Here is a tiny trained network, its code and every weight. The questions are about switching its units off for an input and a class, where a switched-off unit gives its printed mean instead of its output.

import numpy as np


def w(rows, s, z=0):
    codes = np.array(rows[::2]) - 128.0
    scale = np.full(codes.shape[1], s)
    scale[-1] = z or s
    return codes * scale


def f(y):
    return np.maximum(y, 0)


def log_softmax(a):
    a = a - a.max(-1, keepdims=True)
    return a - np.log(np.exp(a).sum(-1, keepdims=True))


def net(x, mask):
    res = np.array(x, float).reshape(1, 3) / 4 @ E
    y = f(res @ A[0][:, :-1].T + A[0][:, -1])
    res = res + np.where(mask, y, B[0][:, -1]) @ B[0][:, :-1]
    return log_softmax(res[-1] @ U[:, :-1].T + U[:, -1])


A, B = {}, {}
E = w([
[145,16,141,215,88,117],'x0',
[210,142,151,98,197,8],'x1',
[77,131,14,195,181,98],'x2',
],0.012)
A[0] = w([
[196,115,166,136,156,79,93],'n0',
[133,77,181,128,66,93,165],'n1',
[126,73,73,179,128,77,115],'n2',
[185,79,192,127,68,72,127],'n3',
[64,132,112,136,83,224,253],'n4',
[117,70,85,225,175,123,109],'n5',
[64,253,5,116,192,148,165],'n6',
[128,194,193,39,130,173,212],'n7',
[106,88,157,159,112,154,123],'n8',
[189,64,185,138,69,152,155],'n9',
[117,81,89,185,123,85,50],'n10',
[140,76,89,177,181,140,71],'n11',
[200,95,199,123,168,17,99],'n12',
[153,52,226,151,142,158,118],'n13',
[189,126,108,93,190,23,144],'n14',
[108,105,177,105,115,167,128],'n15',
[138,196,184,54,108,161,210],'n16',
],0.012,0.0057)
B[0] = w([
[122,63,136,60,135,98,184],'n0',
[112,63,147,173,135,177,173],'n1',
[135,160,147,98,67,82,182],'n2',
[142,61,153,81,139,210,188],'n3',
[86,129,70,67,24,244,218],'n4',
[169,154,174,72,58,99,194],'n5',
[58,74,79,15,222,147,251],'n6',
[170,160,159,102,15,50,211],'n7',
[146,157,114,178,129,164,158],'n8',
[107,109,69,213,146,195,185],'n9',
[141,153,178,119,58,93,167],'n10',
[167,159,120,115,76,88,164],'n11',
[138,14,147,17,143,100,226],'n12',
[107,96,106,170,164,187,177],'n13',
[151,181,162,170,254,56,231],'n14',
[110,146,97,170,116,146,157],'n15',
[168,165,173,109,30,79,203],'n16',
],0.02)
U = w([
[146,197,144,100,2,122,156],'0',
[92,49,120,55,141,159,231],'1',
[220,134,234,106,79,57,116],'2',
[90,157,114,108,217,73,1],'3',
[121,111,119,198,94,193,13],'4',
],0.0094,0.0025)

Each question gives the input, the list of numbers given to net, and the class t.
The units are the neurons (one row each of A and B). Each row of codes is followed by its name. A weight is (code - 128) times the scale printed after its matrix; where a second scale follows, it is the last column's (A, B and U).
mask holds one flag per neuron, in row order. A switched-off neuron (its flag False) gives its mean, the last column of its row in B, instead of its output. The means were averaged over made-up inputs and are rounded, as every weight is.
A unit's drop is (log p(t) with every unit on - log p(t) with that unit switched off) / (log p(t) with every unit on - log p(t) with every unit switched off).
The circuit of an input: a set's keep is (log p(t) with only the set's units on - log p(t) with every unit switched off) / (log p(t) with every unit on - log p(t) with every unit switched off). Starting from the 12 units with the biggest drops (on a tie, the unit counted first), units are removed one at a time, each time the one whose removal leaves the highest keep (on an exact tie, the one counted first), for as long as the keep stays at least 0.8.
circuit, biggest first: the units of the circuit, biggest drop first
k most important neurons: the k neurons with the biggest drops, biggest first
drop of u: that unit's drop, to one decimal
input [-6,8,7], class 3: circuit, biggest first => n14
input [5,0,3], class 0: 2 most important neurons => n14; n12
input [0,1,4], class 3: 3 most important neurons => n7; n4; n16
input [6,2,1], class 2: 3 most important neurons => n6; n4; n5
input [0,5,0], class 2: 3 most important neurons => n6; n4; n14
input [-7,4,0], class 2: 2 most important neurons => n7; n16
input [-8,1,7], class 3: 2 most important neurons => n4; n12
input [-8,8,3], class 3: 2 most important neurons => n14; n6
input [1,-7,-8], class 4: 2 most important neurons => n9; n13
input [3,-2,0], class 4: 2 most important neurons => n6; n7
input [3,0,-1], class 4: 2 most important neurons => n6; n12
input [1,-5,0], class 4: drop of n7 => 0.3
input [1,0,-1], class 4: drop of n12 => 0.3
input [-2,3,8], class 3: most important neuron => n6
input [-7,4,1], class 3: drop of n6 => 1.0
